Below are the code and all the weights of a small trained network. Each question names an input and a target symbol and asks about switching units off, where a switched-off unit gives its printed mean instead of its output.

import numpy as np


def w(rows, s, z=0):
    codes = np.array(rows[::2]) - 128.0
    scale = np.full(codes.shape[1], s)
    scale[-1] = z or s
    return codes * scale


def f(y):
    return np.maximum(y, 0)


def softmax(a):
    e = np.exp(a - a.max(-1, keepdims=True))
    return e / e.sum(-1, keepdims=True)


def log_softmax(a):
    a = a - a.max(-1, keepdims=True)
    return a - np.log(np.exp(a).sum(-1, keepdims=True))


def net(x, mask):
    ids = ['ΓΔΛΞΦΩαβεζηθμπστ'.index(c) for c in x.split()]
    T = len(ids)
    res = E[ids] + P[:T]
    u = 0
    for l in range(3):
        q, k, v = (res @ M[l].T for M in (Q, K, V))
        z = softmax(np.where(np.tri(T) > 0, q @ k.T / 4**0.5, -1e9)) @ v
        res = res + np.where(mask[u], z, O[l][:, -1]) @ O[l][:, :-1]
        u += 1
        y = f(res @ A[l][:, :-1].T + A[l][:, -1])
        res = res + np.where(mask[u : u + 8], y, B[l][:, -1]) @ B[l][:, :-1]
        u += 8
    return log_softmax(res[-1] @ U[:, :-1].T + U[:, -1])


Q, K, V, O, A, B = {}, {}, {}, {}, {}, {}
E = w([
[161,206,99,75,51,67,152,57,185],'Γ',
[129,85,38,151,85,166,161,162,231],'Δ',
[71,141,88,33,164,121,199,153,81],'Λ',
[92,149,177,196,249,131,175,192,167],'Ξ',
[59,49,164,218,135,87,189,102,106],'Φ',
[83,247,129,212,131,158,215,62,147],'Ω',
[118,112,19,190,171,55,166,152,86],'α',
[181,39,80,143,176,175,49,157,56],'β',
[149,84,82,57,52,151,101,50,125],'ε',
[61,1,178,71,131,164,116,126,188],'ζ',
[194,77,153,230,136,111,71,76,189],'η',
[122,196,93,151,185,248,114,124,136],'θ',
[112,133,242,160,83,149,149,148,155],'μ',
[220,163,161,63,200,134,60,118,194],'π',
[111,146,200,117,197,130,127,61,47],'σ',
[97,104,111,203,74,222,114,57,69],'τ',
],0.0083)
P = w([
[139,155,171,135,86,124,97,208,109],'0',
[188,126,166,123,112,171,181,166,88],'1',
[51,138,115,141,105,151,75,157,128],'2',
[194,87,124,134,155,168,196,90,128],'3',
[24,127,83,138,149,142,66,93,142],'4',
[174,60,91,125,193,170,209,41,154],'5',
[2,108,53,131,191,131,64,46,175],'6',
[140,62,83,146,207,151,180,16,163],'7',
],0.0078)
Q[0] = w([
[122,162,162,123,81,83,107,201,94],'0.h1',
[69,166,118,150,122,119,75,136,118],'0.h1',
[248,123,179,118,103,117,229,158,97],'0.h1',
[178,84,95,129,184,177,209,48,135],'0.h1',
],0.013)
K[0] = w([
[178,143,179,136,66,147,147,199,97],'0.h1',
[191,95,135,113,125,142,184,124,138],'0.h1',
[58,183,143,134,58,84,10,212,110],'0.h1',
[52,124,93,126,173,101,59,79,173],'0.h1',
],0.013)
V[0] = w([
[74,142,72,124,153,107,191,171,94],'0.h1',
[153,176,66,85,93,170,125,108,148],'0.h1',
[130,145,87,254,140,119,144,108,190],'0.h1',
[150,184,187,129,187,130,152,130,123],'0.h1',
],0.0082)
O[0] = w([
[60,137,149,55,197,71,135,139,38,114],'0.h1',
[123,23,196,112,59,115,33,77,97,119],'0.h1',
[76,49,69,98,111,107,178,181,160,251],'0.h1',
[253,77,111,167,173,20,158,113,131,50],'0.h1',
],0.0067,0.0014)
A[0] = w([
[151,82,67,150,206,178,104,128,44,198],'0.n1',
[118,126,180,209,131,148,116,64,87,207],'0.n2',
[170,94,56,211,175,92,151,130,167,239],'0.n3',
[155,72,181,62,212,126,78,124,154,222],'0.n4',
[73,127,187,162,158,120,170,97,102,152],'0.n5',
[92,152,82,137,150,169,136,2,146,254],'0.n6',
[128,90,132,125,171,222,160,184,158,178],'0.n7',
[133,62,121,130,145,229,166,151,107,187],'0.n8',
],0.0059,0.004)
B[0] = w([
[127,145,56,180,186,111,61,105,40,220],'0.n1',
[113,93,210,248,129,128,136,57,55,188],'0.n2',
[162,113,53,217,152,71,150,125,165,229],'0.n3',
[143,89,167,41,246,91,48,92,157,201],'0.n4',
[74,75,197,130,188,110,209,113,120,163],'0.n5',
[100,161,76,132,122,179,198,1,150,254],'0.n6',
[75,146,105,150,135,139,70,179,173,204],'0.n7',
[39,105,88,145,123,147,45,154,138,217],'0.n8',
],0.0053,0.0069)
Q[1] = w([
[76,26,121,178,200,221,29,19,121],'1.h1',
[200,190,100,140,124,255,192,183,113],'1.h1',
[201,177,155,82,136,156,204,227,168],'1.h1',
[128,74,63,196,194,212,168,37,127],'1.h1',
],0.0033)
K[1] = w([
[67,104,48,68,124,87,160,11,146],'1.h1',
[91,90,169,132,135,80,39,202,117],'1.h1',
[120,145,176,189,114,88,69,252,32],'1.h1',
[39,98,124,121,159,114,102,25,170],'1.h1',
],0.0038)
V[1] = w([
[117,92,76,110,138,167,197,35,155],'1.h1',
[163,159,114,81,4,43,138,129,165],'1.h1',
[172,206,138,86,111,138,215,91,111],'1.h1',
[134,189,120,176,38,112,191,110,111],'1.h1',
],0.004)
O[1] = w([
[144,69,139,211,146,217,106,90,60,218],'1.h1',
[175,122,23,50,70,149,152,58,110,3],'1.h1',
[224,62,174,81,118,138,171,53,112,55],'1.h1',
[151,100,126,66,53,153,254,130,59,93],'1.h1',
],0.0038,0.0049)
A[1] = w([
[44,135,151,165,79,125,177,105,79,174],'1.n1',
[62,146,152,76,139,152,127,149,145,252],'1.n2',
[141,140,119,164,167,167,116,136,178,140],'1.n3',
[136,229,79,160,170,116,159,87,90,189],'1.n4',
[137,163,116,72,100,89,171,89,162,122],'1.n5',
[61,122,167,164,66,119,223,127,156,148],'1.n6',
[153,183,109,2,71,113,202,52,181,139],'1.n7',
[117,97,114,150,180,190,114,199,83,146],'1.n8',
],0.0066,0.0036)
B[1] = w([
[137,71,137,117,152,183,182,153,96,230],'1.n1',
[90,145,159,32,166,168,134,133,174,208],'1.n2',
[126,167,117,160,117,116,117,113,160,245],'1.n3',
[139,189,117,131,143,128,194,84,120,251],'1.n4',
[71,139,136,171,113,92,99,160,106,135],'1.n5',
[174,38,121,121,152,165,139,200,155,190],'1.n6',
[1,147,149,164,97,88,56,137,122,142],'1.n7',
[87,158,113,141,133,100,74,157,106,253],'1.n8',
],0.0078,0.0059)
Q[2] = w([
[113,213,67,85,66,69,117,197,131],'2.h1',
[39,201,69,158,242,140,165,109,253],'2.h1',
[17,64,153,96,222,228,116,159,192],'2.h1',
[146,108,65,206,137,78,182,115,211],'2.h1',
],0.0044)
K[2] = w([
[180,83,219,209,132,146,179,238,85],'2.h1',
[50,50,109,158,204,140,118,72,139],'2.h1',
[84,85,3,191,102,120,132,35,122],'2.h1',
[99,121,191,134,233,130,112,45,132],'2.h1',
],0.0045)
V[2] = w([
[82,167,64,172,132,176,87,36,75],'2.h1',
[140,125,206,83,83,134,145,143,254],'2.h1',
[142,176,88,126,109,70,4,197,111],'2.h1',
[186,26,90,142,167,198,93,159,91],'2.h1',
],0.0057)
O[2] = w([
[174,167,136,92,25,107,85,194,102,254],'2.h1',
[106,90,87,171,187,202,89,97,143,22],'2.h1',
[47,134,83,119,48,67,131,49,146,125],'2.h1',
[91,98,254,164,99,80,166,156,181,176],'2.h1',
],0.0064,0.009)
A[2] = w([
[113,234,179,153,102,117,67,88,157,155],'2.n1',
[179,179,186,103,113,175,240,156,246,200],'2.n2',
[134,219,120,100,86,135,98,16,13,163],'2.n3',
[145,61,208,151,204,54,61,164,69,155],'2.n4',
[194,5,59,45,115,96,139,108,106,254],'2.n5',
[182,122,150,214,131,214,25,173,115,171],'2.n6',
[75,65,168,218,100,44,119,20,166,158],'2.n7',
[233,207,134,135,118,141,227,73,173,158],'2.n8',
],0.0031,0.0068)
B[2] = w([
[127,177,166,118,104,119,127,79,165,243],'2.n1',
[179,143,150,69,83,127,195,186,182,249],'2.n2',
[114,145,136,89,102,142,124,39,68,224],'2.n3',
[145,71,192,114,164,74,105,142,107,230],'2.n4',
[189,2,51,20,74,60,110,97,81,245],'2.n5',
[202,139,133,117,124,198,35,162,149,248],'2.n6',
[136,77,141,221,109,114,146,92,143,254],'2.n7',
[139,133,148,83,136,108,191,77,221,186],'2.n8',
],0.0056,0.0039)
U = w([
[127,145,204,99,204,117,138,47,39,92],'Γ',
[62,176,184,143,20,95,173,94,137,148],'Δ',
[137,130,115,149,106,77,50,168,73,172],'Λ',
[245,180,160,77,163,89,111,101,178,194],'Ξ',
[178,128,119,124,138,158,195,106,145,197],'Φ',
[86,147,74,16,150,109,172,171,68,252],'Ω',
[154,123,179,150,67,253,94,126,56,163],'α',
[135,112,11,136,71,160,129,196,210,107],'β',
[121,139,18,150,175,54,195,120,88,57],'ε',
[139,19,137,139,156,83,162,160,100,91],'ζ',
[89,192,153,177,220,114,157,209,158,23],'η',
[94,225,104,162,166,249,109,92,135,92],'θ',
[169,71,60,59,65,186,114,60,89,144],'μ',
[17,66,125,103,152,184,89,111,166,69],'π',
[179,127,218,112,63,148,109,220,131,136],'σ',
[185,91,126,203,124,116,112,36,176,102],'τ',
],0.006,0.0023)

Each question gives the input, a string of symbols that net reads in full, and the target symbol t.
The units are the heads (4 rows each of Q, K, V and O) and the neurons (one row each of A and B). Each row of codes is followed by its name. A weight is (code - 128) times the scale printed after its matrix; where a second scale follows, it is the last column's (O, A, B and U).
mask holds one flag per unit, layer by layer, with each layer's heads first. A switched-off unit (its flag False) gives its mean, the last column of its rows in O or B, instead of its output. The means were averaged over made-up inputs and are rounded, as every weight is.
A unit's drop is (log p(t) with every unit on - log p(t) with that unit switched off) / (log p(t) with every unit on - log p(t) with every unit switched off).
The circuit of an input: a set's keep is (log p(t) with only the set's units on - log p(t) with every unit switched off) / (log p(t) with every unit on - log p(t) with every unit switched off). Starting from the 12 units with the biggest drops (on a tie, the unit counted first), units are removed one at a time, each time the one whose removal leaves the highest keep (on an exact tie, the one counted first), for as long as the keep stays at least 0.8.
units of the circuit, in order: the units of the circuit, biggest drop first
unit that matters most: the unit with the biggest drop
k most important neurons: the k neurons with the biggest drops, biggest first
k most important neurons of layer l: the k neurons of layer l with the biggest drops, biggest first
drop of u: that unit's drop, to one decimal
input α Γ Φ α Λ η Ξ α, target ε: units of the circuit, in order => 0.h1, 0.n3, 1.n4
input ε β ε ε ε β, target α: 2 most important neurons of layer 0 => 0.n6, 0.n2
input τ Φ π, target η: 2 most important neurons => 1.n6, 2.n5
input ε ζ ζ Ξ Λ π β, target Λ: most important neuron of layer 0 => 0.n1
input Λ τ Δ, target σ: 3 most important neurons of layer 0 => 0.n2, 0.n1, 0.n4
input Γ Ξ β ε Γ, target Δ: 2 most important neurons of layer 0 => 0.n1, 0.n8
input β Ξ β Λ ε β Δ, target Δ: 2 most important neurons => 0.n1, 0.n8
input β Δ β α τ Ω, target Φ: 2 most important neurons => 0.n6, 1.n4
input ε τ β Γ π Γ, target Δ: 2 most important neurons => 1.n7, 1.n5
input ζ μ Φ Φ Γ Φ, target μ: 2 most important neurons => 1.n7, 2.n5
input σ Δ ζ β μ Δ Φ Δ, target η: 2 most important neurons of layer 1 => 1.n1, 1.n6
input σ π τ π, target σ: 2 most important neurons => 0.n2, 1.n4
input π θ Δ β π Ω, target τ: 2 most important neurons of layer 2 => 2.n7, 2.n8
input Ω τ Ω ζ π β β, target Δ: unit that matters most => 2.h1
input η Δ σ β τ Φ θ, target η: 2 most important neurons => 0.n2, 1.n1
input Ξ β π, target Δ: 3 most important neurons of layer 0 => 0.n1, 0.n6, 0.n3
input ζ β ζ, target Δ: 2 most important neurons of layer 1 => 1.n2, 1.n8
input π β μ, target Δ: 2 most important neurons of layer 1 => 1.n2, 1.n8
input Ξ Φ τ Φ Λ, target η: 2 most important neurons of layer 2 => 2.n5, 2.n3
input π π η, target τ: unit that matters most => 0.h1
input β Γ Λ α μ, target σ: 2 most important neurons of layer 0 => 0.n1, 0.n3
input β Φ π, target η: 3 most important neurons of layer 0 => 0.n6, 0.n2, 0.n5
input α π σ β, target Λ: 2 most important neurons => 1.n8, 0.n1
input τ Γ β β Λ Λ β Ξ, target Δ: drop of 2.h1 => 1.1
input ζ μ Ω β β Ξ β, target ε: 2 most important neurons of layer 0 => 0.n3, 0.n1
input π β θ, target Δ: drop of 2.n4 => 0.0
input Ω ζ σ, target Γ: drop of 2.n3 => 0.1
input β β α η α α, target Ω: drop of 0.h1 => 1.3
input Γ π π β η τ ζ, target σ: most important neuron of layer 1 => 1.n2
